[ 14  -3 -28   6   3 -12 -46 -22 -28   1  -3   7   2 -50   9 -45 -20  13
   5 -21   8   0  -1] | <70>/G
[ 28   3 -24   9   2 -13 -10 -19 -10  21   0   7   4 -47   8 -38 -19   3
   1 -20 -15   2   5] | <70>/G
[ 43 -41 -38  22  -9 -28 -30 -55  32  -9 -30  23  11  15  14 -43  -4  26
  -5 -20  -6 -37 -11] | <78>/L
[ 31 -15   1  16  13 -14 -21 -25   2  12 -10  15  26  -5 -20 -36   1  17
   0 -11 -20 -10 -11] | <78>/L
[ 12  -1  -9  14   4 -11 -16   6 -22   2  20   8  -2 -40   8 -21 -20  -3
   5 -17 -15   8   3] | <70>/Z
[ -7  -6 -13   8  16  -4 -28  15 -25 -19   6   4   0 -35  -5  -4 -22  -7
  11 -15   5  15  -2] | <70>/Z
[ 34  -5 -11 -15  -9 -10 -44  -4  20  10   4  17   8 -20  30 -27   5  26
 -12 -31  -4 -25   6] | <81>/R
[ 19 -16 -26  14   2  -9 -10 -23  22  22  35   0   6   9   3 -31  11   5
  -2   0 -19 -13  -7] | <78>/V
[ 10 -16   5  -3  -2   2  -3   6  24  -1  12   4   9  -5  25  -1   9  17
  -3   9   9 -23  10] | <81>/N
[ 36  10   9 -13 -29 -35 -31 -37  11   0  22  15  -6 -53  28 -25   6  21
   1  -9 -36 -20  12] | <81>/N
[ 23 -16  -7  25  12  -8   0 -41  22   4  33  15   4  41   6 -30   6  30
   8   8  -2 -29   0] | <71>/M
[ 18 -10 -25  -2   3  -5 -35 -27  -5 -12   4  12   4 -30   5 -10  -7   6
   8 -21 -11  12   2] | <70>/Y
[ 33 -11 -31   6   2 -15 -16 -30  24  12 -17  20   5   5 -30 -29  20  12
 -15  -6  -6 -15  -1] | <78>/T
[ 51 -11   0 -14 -41  21 -42 -14  31   7  10  88   8 -32  27 -11  11  53
 -11  -5   1 -18   5] | <81>/W
[ 18  -6  11 -36 -19  -7 -32 -10  30   5  16  15  11   5  27 -13  12  15
 -19  14  -3 -19   7] | <81>/W
[ 11   0  -5 -11 -12  22 -32 -12  39  -3  17  16   4  -2  27 -10  15   7
   5   3   6 -59   0] | <81>/W
[ 10  -4 -19 -36  -2  -5 -40  -5 -18  -9  -1   4 -15 -33  11 -13 -39  -7
   7 -17  -6   7  -7] | <70>/Z
[ 15  14   2 -24 -23   7 -23 -14   0  11 -16   0  -9 -21  12  -3   4   6
 -13  -3  -7   0   5] | <81>/W
[ -8   6 -21   0   0  -6 -38   3 -19  -8  -4   1  12 -52   2 -14 -35 -10
   4 -16   0  17  -2] | <70>/Y
[ 23 -24 -37  26   0 -18 -26 -53  21   3  12   3   0  38   2 -18  -7  42
 -10   3  -2 -34  18] | <71>/U
[ 28 -10 -11  15   5 -18  -5 -45   8   3  17   8 -12  23  -5 -25   2  32
  -1  12 -15  -8   3] | <71>/M
[  9  -7 -16   5   7 -19 -22 -10 -20 -12  -4  16  -2 -44 -17 -40 -21  11
  -1 -12  -9  14   3] | <70>/G
[ 20  -2  -7   1   2 -11  -9 -38  17  17   4  20  -1  23   6 -25   8  22
  -7  14 -19 -11   0] | <71>/M
[ 32 -21 -11  16  -5 -23 -67 -36  22   9  -9  25 -10  30   3 -35  -1  25
  -6 -10  -4 -14  -5] | <71>/A
[ 10 -11  24 -16 -20   9  -5 -16  12   8  19 -23   0  -1  15   9  26   1
   2   3   9 -24   0] | <81>/W
[ 26 -24 -37  11  -2 -22 -28 -26  13   6 -22  15   8   4   9 -43   3   6
  -4 -20 -17 -21  -4] | <78>/L
[ 24 -17   1  -7 -16   1 -24 -20  21  -1  14  20   4 -16   7 -14  11  18
   5  -4 -14 -25   9] | <81>/W
[ 19  -1 -10  12 -13   1 -44 -12  23 -16  15  29   4  -4  14  -9   3  24
  -4  -2   2 -32   8] | <81>/R
[ 17 -22 -13   5   3 -17 -18 -39  11  16  -7   8  10  21   2 -19  -2  24
  -6   2  -4 -17 -10] | <71>/U
